Here is a tiny trained network, its code and every weight. The questions are about switching its units off for an input and a class, where a switched-off unit gives its printed mean instead of its output.

import numpy as np


def w(rows, s, z=0):
    codes = np.array(rows[::2]) - 128.0
    scale = np.full(codes.shape[1], s)
    scale[-1] = z or s
    return codes * scale


def f(y):
    return np.maximum(y, 0)


def log_softmax(a):
    a = a - a.max(-1, keepdims=True)
    return a - np.log(np.exp(a).sum(-1, keepdims=True))


def net(x, mask):
    res = np.array(x, float).reshape(1, 5) / 4 @ E
    y = f(res @ A[0][:, :-1].T + A[0][:, -1])
    res = res + np.where(mask, y, B[0][:, -1]) @ B[0][:, :-1]
    return log_softmax(res[-1] @ U[:, :-1].T + U[:, -1])


A, B = {}, {}
E = w([
[144,178,20,178,181,188,108,40,147],'x0',
[129,146,103,11,65,231,193,135,96],'x1',
[84,117,254,131,183,196,90,56,84],'x2',
[191,187,140,70,233,152,76,233,128],'x3',
[193,161,211,212,118,171,211,148,227],'x4',
],0.0089)
A[0] = w([
[120,112,171,130,167,182,132,97,114,54],'n0',
[70,105,77,114,144,94,65,109,50,135],'n1',
[78,126,117,166,51,126,171,80,110,42],'n2',
[198,145,159,176,108,166,156,130,136,82],'n3',
[133,139,154,144,126,149,144,156,192,17],'n4',
[165,147,114,102,173,148,105,158,110,29],'n5',
[133,120,101,74,132,185,180,128,90,56],'n6',
[170,127,140,178,121,159,179,142,151,126],'n7',
[164,124,128,122,165,134,122,143,115,50],'n8',
[87,55,113,161,66,117,173,57,121,93],'n9',
[155,129,126,138,129,122,182,136,163,50],'n10',
[96,107,69,86,129,67,73,141,30,88],'n11',
[173,147,166,171,125,124,172,108,182,82],'n12',
[155,154,83,126,96,121,109,170,148,5],'n13',
[144,157,124,100,160,128,95,136,133,147],'n14',
[160,147,180,167,93,165,140,143,143,161],'n15',
[145,167,157,148,139,165,182,141,172,17],'n16',
[163,127,28,126,95,43,170,178,162,102],'n17',
[173,170,158,125,129,129,79,203,94,58],'n18',
[162,149,125,111,184,141,106,176,127,27],'n19',
[110,122,161,124,128,175,83,110,134,3],'n20',
[100,86,230,83,76,47,149,203,92,39],'n21',
[154,189,35,164,156,177,112,57,139,73],'n22',
[122,97,89,72,115,117,73,96,103,9],'n23',
[116,131,183,99,122,183,111,76,112,110],'n24',
[117,148,114,140,181,182,114,59,137,41],'n25',
[140,102,126,223,204,29,70,106,141,57],'n26',
[67,101,184,124,183,159,102,91,88,78],'n27',
[137,142,109,54,90,247,184,128,109,111],'n28',
[171,131,62,117,95,94,137,145,149,21],'n29',
[87,156,129,107,90,175,177,128,101,44],'n30',
[81,124,211,151,170,167,95,113,88,101],'n31',
[187,171,135,79,214,176,111,198,126,89],'n32',
[118,116,172,165,142,76,85,131,139,95],'n33',
[156,137,152,173,93,146,151,116,130,19],'n34',
],0.012,0.0055)
B[0] = w([
[78,112,107,119,105,147,161,171,173,172],'n0',
[122,182,136,72,190,113,74,91,180,247],'n1',
[109,64,157,187,177,66,153,103,76,199],'n2',
[99,151,132,80,165,125,80,86,165,179],'n3',
[103,122,141,88,112,141,54,86,137,158],'n4',
[122,68,170,155,151,81,124,91,86,178],'n5',
[137,195,158,159,85,108,103,136,137,193],'n6',
[103,156,97,73,166,131,106,89,154,185],'n7',
[114,107,150,160,141,113,128,115,116,151],'n8',
[125,42,139,169,177,48,190,60,54,227],'n9',
[108,133,134,105,150,131,93,129,160,159],'n10',
[102,159,150,66,176,133,90,93,191,248],'n11',
[93,181,125,89,177,142,82,85,140,185],'n12',
[75,75,110,144,99,143,124,154,149,167],'n13',
[145,93,133,141,150,85,158,113,114,181],'n14',
[127,143,83,67,168,124,116,100,165,185],'n15',
[104,136,135,103,153,130,53,92,135,173],'n16',
[80,100,75,148,115,179,183,217,195,247],'n17',
[125,91,135,173,156,112,137,91,86,190],'n18',
[96,71,130,170,124,87,130,84,94,184],'n19',
[89,106,106,132,96,153,151,151,143,152],'n20',
[254,77,167,82,107,226,89,129,77,233],'n21',
[250,49,178,71,69,230,130,115,94,240],'n22',
[87,156,140,81,140,127,63,70,164,186],'n23',
[103,124,71,154,124,157,186,174,171,191],'n24',
[170,97,142,129,119,200,122,160,117,192],'n25',
[148,233,180,154,18,82,121,173,68,239],'n26',
[77,106,78,119,128,156,158,186,168,210],'n27',
[153,242,164,190,63,61,112,157,109,247],'n28',
[55,100,101,143,108,181,156,182,152,184],'n29',
[142,165,132,164,67,85,122,128,119,172],'n30',
[94,112,47,135,99,142,176,191,185,211],'n31',
[103,68,145,197,164,68,162,83,87,245],'n32',
[148,189,131,171,101,125,132,153,131,184],'n33',
[115,115,162,103,140,103,86,99,136,150],'n34',
],0.0093,0.014)
U = w([
[109,148,126,87,167,116,95,97,153,119],'0',
[122,66,131,177,156,77,150,101,90,116],'1',
[92,101,97,142,118,151,160,192,160,116],'2',
[155,200,141,166,78,87,120,151,105,106],'3',
[225,75,138,105,115,187,118,129,103,114],'4',
[180,153,103,111,167,105,180,142,132,252],'5',
[155,159,6,114,167,127,127,139,29,44],'6',
],0.018,0.025)

Each question gives the input, the list of numbers given to net, and the class t.
The units are the neurons (one row each of A and B). Each row of codes is followed by its name. A weight is (code - 128) times the scale printed after its matrix; where a second scale follows, it is the last column's (A, B and U).
mask holds one flag per neuron, in row order. A switched-off neuron (its flag False) gives its mean, the last column of its row in B, instead of its output. The means were averaged over made-up inputs and are rounded, as every weight is.
A unit's drop is (log p(t) with every unit on - log p(t) with that unit switched off) / (log p(t) with every unit on - log p(t) with every unit switched off).
The circuit of an input: a set's keep is (log p(t) with only the set's units on - log p(t) with every unit switched off) / (log p(t) with every unit on - log p(t) with every unit switched off). Starting from the 12 units with the biggest drops (on a tie, the unit counted first), units are removed one at a time, each time the one whose removal leaves the highest keep (on an exact tie, the one counted first), for as long as the keep stays at least 0.8.
circuit, biggest first: the units of the circuit, biggest drop first
top k neurons: the k neurons with the biggest drops, biggest first
drop when u is switched off: that unit's drop, to one decimal
input [6,0,8,7,6], class 2: circuit, biggest first => n31
input [-8,8,-4,-2,-4], class 3: top 4 neurons => n28; n22; n6; n30
input [-2,8,-3,-8,-6], class 1: top 4 neurons => n9; n2; n26; n33
input [0,2,5,5,2], class 1: top 2 neurons => n32; n17
input [-4,-2,-8,8,-6], class 1: top 3 neurons => n32; n18; n5
input [2,-8,-8,8,7], class 1: top 2 neurons => n32; n19
input [7,2,1,7,2], class 1: top 4 neurons => n32; n21; n19; n5
input [2,-3,-6,-5,5], class 2: top 3 neurons => n17; n1; n32
input [-6,-6,-1,1,4], class 3: top 3 neurons => n22; n26; n33
input [6,5,6,-3,1], class 2: top 2 neurons => n21; n24
input [-7,-8,-1,8,-1], class 1: top 3 neurons => n32; n18; n28
input [-6,7,-2,-3,-7], class 0: top 3 neurons => n11; n26; n23
input [6,0,4,4,5], class 4: top 2 neurons => n22; n25
input [-4,-3,-1,-4,-5], class 0: circuit, biggest first => n11
input [-1,-6,3,4,5], class 3: top 4 neurons => n26; n11; n33; n1
input [7,5,-1,5,-2], class 4: drop when n26 is switched off => 0.1
input [-5,8,5,-6,-6], class 3: drop when n28 is switched off => 1.3
input [-8,2,1,0,-6], class 4: drop when n21 is switched off => 6.1
